Small tables with named rows and columns. After each table, cells are looked up by row and column.

ruromid
|  | kopoku | pel | darut | zevakit |
|---|---|---|---|---|
| saz | 3.42 | 2.73 | 5.03 | 3.22 |
| sanu | 0.89 | 5.26 | 7.65 | 5.27 |
| sunu | 1.85 | 2.51 | 6.75 | 4.18 |
| kuriron | 6.39 | 2.70 | 1.95 | 0.74 |
| foz | 6.80 | 6.26 | 1.22 | 4.34 |
| desum | 1.48 | 0.37 | 7.17 | 3.24 |
| rugoz | 7.29 | 1.42 | 0.87 | 0.47 |
| kuze | 6.82 | 3.30 | 1.39 | 1.18 |
| pivi | 5.97 | 7.64 | 2.05 | 5.30 |
| nedo | 7.25 | 2.36 | 0.93 | 0.76 |
| zel | 7.06 | 4.89 | 0.97 | 3.14 |
| zol | 5.20 | 2.71 | 3.13 | 1.25 |
| taboni | 1.89 | 2.24 | 6.67 | 4.07 |
| bazifo | 4.22 | 6.96 | 4.01 | 5.38 |

What is the kopoku of bazifo in ruromid? 4.22
What is the pel of kuriron in ruromid? 2.70
What is the pel of rugoz in ruromid? 1.42
What is the darut of zol in ruromid? 3.13
What is the zevakit of bazifo in ruromid? 5.38
What is the pel of zel in ruromid? 4.89
What is the kopoku of nedo in ruromid? 7.25
What is the kopoku of zel in ruromid? 7.06
What is the darut of zel in ruromid? 0.97
What is the kopoku of sanu in ruromid? 0.89

mopen:
|  | bikosev | vokibag | vos | mipe | vir |
|---|---|---|---|---|---|
| kubadu | 0.3 | 0.5 | 0.3 | 0.3 | 0.5 |
| tuma | 0.4 | 0.3 | 0.4 | 0.4 | 0.4 |
| tapidu | 0.5 | 0.3 | 0.4 | 0.5 | 0.3 |
| relat | 0.2 | 0.5 | 0.3 | 0.2 | 0.5 |
| gezusar | 0.2 | 0.5 | 0.8 | 0.3 | 0.2 |
| daf | 0.4 | 0.3 | 0.4 | 0.4 | 0.3 |

kubadu, vos -> 0.3
relat, vokibag -> 0.5
tuma, mipe -> 0.4
kubadu, vokibag -> 0.5
daf, vokibag -> 0.3
gezusar, bikosev -> 0.2
tapidu, mipe -> 0.5

tiferum.csv
,nodod,poz,tiv,lup
kez,4.880,5.330,5.443,4.787
gefu,4.752,5.260,5.714,4.904
suf,4.403,5.510,7.447,5.672
gazo,6.201,5.801,1.703,3.099
defemo,2.680,0.917,2.858,4.911
pimuk,6.773,7.600,3.808,3.455
did,5.015,4.798,3.676,4.185
nofinen,4.813,4.260,3.095,4.103
vivapen,4.069,4.772,7.025,5.645
bafidef,3.318,1.662,2.355,4.479

nofinen, tiv -> 3.095
kez, tiv -> 5.443
nofinen, poz -> 4.260
pimuk, nodod -> 6.773
defemo, lup -> 4.911
did, lup -> 4.185
defemo, nodod -> 2.680
suf, poz -> 5.510
did, poz -> 4.798
vivapen, tiv -> 7.025
pimuk, tiv -> 3.808
defemo, tiv -> 2.858
gazo, nodod -> 6.201
bafidef, nodod -> 3.318
nofinen, nodod -> 4.813
suf, nodod -> 4.403
pimuk, lup -> 3.455
gefu, tiv -> 5.714
vivapen, poz -> 4.772
Which row has the largest poz? pimuk

zok
cols = fiki, zuz, kimob, zak
rorote: [25, 12, 74, 21]
lorugi: [26, 22, -55, 23]
videm: [23, 25, -48, 23]
led: [22, 25, -67, 24]

lorugi, zuz -> 22
rorote, zuz -> 12
lorugi, kimob -> -55
videm, zuz -> 25
videm, fiki -> 23
rorote, fiki -> 25
lorugi, fiki -> 26
rorote, kimob -> 74
led, kimob -> -67
videm, kimob -> -48
led, fiki -> 22
led, zak -> 24
lorugi, zak -> 23
led, zuz -> 25
videm, zak -> 23
rorote, zak -> 21

rudob.csv
,gokope,fara,miv,ropokat,suboket,fek,manafug,zib,deguk,moduma
pivi,122,164,92,57,158,153,84,170,45,67
par,109,129,138,45,113,204,204,132,87,45
movumuf,122,184,45,182,167,123,182,93,192,156
delatil,41,52,43,160,156,92,166,122,116,45
dev,181,49,193,102,55,156,155,52,95,165
gop,99,90,87,153,113,81,105,157,176,56

What is the ropokat of movumuf in rudob? 182
What is the fara of pivi in rudob? 164
What is the gokope of par in rudob? 109
What is the deguk of par in rudob? 87
What is the zib of dev in rudob? 52
What is the zib of gop in rudob? 157
What is the fara of gop in rudob? 90
What is the fek of dev in rudob? 156
What is the fek of gop in rudob? 81
What is the miv of gop in rudob? 87
What is the fek of par in rudob? 204

